Below are the code and all the weights of a small trained network. Each question names an input and a class and asks about switching units off, where a switched-off unit gives its printed mean instead of its output.

import numpy as np


def w(rows, s, z=0):
    codes = np.array(rows[::2]) - 128.0
    scale = np.full(codes.shape[1], s)
    scale[-1] = z or s
    return codes * scale


def norm(h):
    return h / np.sqrt((h * h).mean(-1, keepdims=True) + 1e-5)


def f(y):
    return y / 2 * (1 + np.tanh(0.7978845608 * (y + 0.044715 * y**3)))


def log_softmax(a):
    a = a - a.max(-1, keepdims=True)
    return a - np.log(np.exp(a).sum(-1, keepdims=True))


def net(x, mask):
    res = np.array(x, float).reshape(1, 5) / 4 @ E
    u = 0
    for l in range(2):
        y = f(norm(res) @ A[l][:, :-1].T + A[l][:, -1])
        res = res + np.where(mask[u : u + 6], y, B[l][:, -1]) @ B[l][:, :-1]
        u += 6
    return log_softmax(norm(res)[-1] @ U[:, :-1].T + U[:, -1])


A, B = {}, {}
E = w([
[212,53,150,174,109,215,188],'x0',
[80,200,202,165,15,236,25],'x1',
[74,146,125,48,206,185,157],'x2',
[123,137,214,197,251,156,144],'x3',
[241,155,175,115,91,111,113],'x4',
],0.011)
A[0] = w([
[112,150,45,6,141,44,244,73],'L0N0',
[87,216,91,183,35,63,62,120],'L0N1',
[73,129,145,178,49,156,74,2],'L0N2',
[138,30,2,95,125,254,193,25],'L0N3',
[148,54,122,124,112,80,196,46],'L0N4',
[86,121,29,121,42,191,91,67],'L0N5',
],0.0086,0.0085)
B[0] = w([
[71,74,104,26,129,87,120,254],'L0N0',
[118,180,148,147,37,34,138,225],'L0N1',
[59,74,98,43,7,192,111,150],'L0N2',
[166,140,43,173,155,79,36,199],'L0N3',
[63,75,107,165,127,149,130,147],'L0N4',
[97,72,117,195,136,170,132,187],'L0N5',
],0.013,0.0054)
A[1] = w([
[154,90,113,161,151,184,84,62],'L1N0',
[248,47,203,86,114,179,50,81],'L1N1',
[136,225,129,171,64,174,77,12],'L1N2',
[85,219,203,161,153,180,101,33],'L1N3',
[101,86,49,54,103,136,154,37],'L1N4',
[80,174,96,116,146,135,38,254],'L1N5',
],0.013,0.0073)
B[1] = w([
[222,138,118,172,98,87,159,153],'L1N0',
[120,208,181,97,70,165,251,179],'L1N1',
[131,29,183,98,141,94,108,183],'L1N2',
[85,209,17,115,105,127,157,180],'L1N3',
[163,92,92,80,80,58,210,187],'L1N4',
[172,111,137,117,169,201,88,254],'L1N5',
],0.015,0.009)
U = w([
[206,210,156,154,73,14,28,155],'0',
[76,234,59,118,188,246,74,63],'1',
[25,76,190,111,25,201,15,222],'2',
[205,228,216,139,57,203,253,111],'3',
[149,46,136,252,221,69,230,2],'4',
[107,34,6,3,118,13,223,92],'5',
[210,43,42,205,124,203,77,34],'6',
[60,92,184,64,252,158,101,150],'7',
],0.018,0.0059)

Each question gives the input, the list of numbers given to net, and the class t.
The units are the neurons (one row each of A and B). Each row of codes is followed by its name. A weight is (code - 128) times the scale printed after its matrix; where a second scale follows, it is the last column's (A, B and U).
mask holds one flag per neuron, layer by layer. A switched-off neuron (its flag False) gives its mean, the last column of its row in B, instead of its output. The means were averaged over made-up inputs and are rounded, as every weight is.
A unit's drop is (log p(t) with every unit on - log p(t) with that unit switched off) / (log p(t) with every unit on - log p(t) with every unit switched off).
The circuit of an input: a set's keep is (log p(t) with only the set's units on - log p(t) with every unit switched off) / (log p(t) with every unit on - log p(t) with every unit switched off). Starting from all 12 units, units are removed one at a time, each time the one whose removal leaves the highest keep (on an exact tie, the one counted first), for as long as the keep stays at least 0.8.
circuit, biggest first: the units of the circuit, biggest drop first
k most important neurons: the k neurons with the biggest drops, biggest first
k most important neurons of layer l: the k neurons of layer l with the biggest drops, biggest first
drop when u is switched off: that unit's drop, to one decimal
input [5,7,6,5,-6], class 1: circuit, biggest first => L1N3
input [-8,-1,8,8,-5], class 1: circuit, biggest first => L1N3, L1N2, L0N0
input [-4,-1,4,4,7], class 1: circuit, biggest first => L0N0, L1N3, L1N4
input [-5,1,6,6,-7], class 1: circuit, biggest first => L1N3, L0N0
input [6,4,0,-4,-1], class 3: 4 most important neurons => L1N1, L1N0, L0N1, L0N4
input [-2,2,-2,5,5], class 3: 2 most important neurons => L1N1, L0N3
input [-5,0,1,0,-8], class 7: 2 most important neurons => L1N5, L0N2
input [-8,2,-3,-5,-2], class 0: 2 most important neurons of layer 0 => L0N1, L0N4
input [2,0,-4,-7,8], class 3: 2 most important neurons => L1N1, L0N3
input [-4,-2,5,3,-7], class 7: 2 most important neurons => L1N5, L1N3
input [-7,-6,2,6,2], class 7: 2 most important neurons of layer 0 => L0N1, L0N2
input [-1,-5,1,5,-1], class 7: 2 most important neurons of layer 0 => L0N1, L0N2
input [-7,8,8,1,-8], class 1: 2 most important neurons of layer 1 => L1N3, L1N5
input [8,3,7,-4,-3], class 6: circuit, biggest first => L0N3
input [7,-7,-8,5,7], class 3: drop when L1N1 is switched off => 0.8
input [-4,5,6,8,-1], class 1: drop when L1N3 is switched off => 0.4
input [-8,-1,3,1,-7], class 7: drop when L1N5 is switched off => 0.9
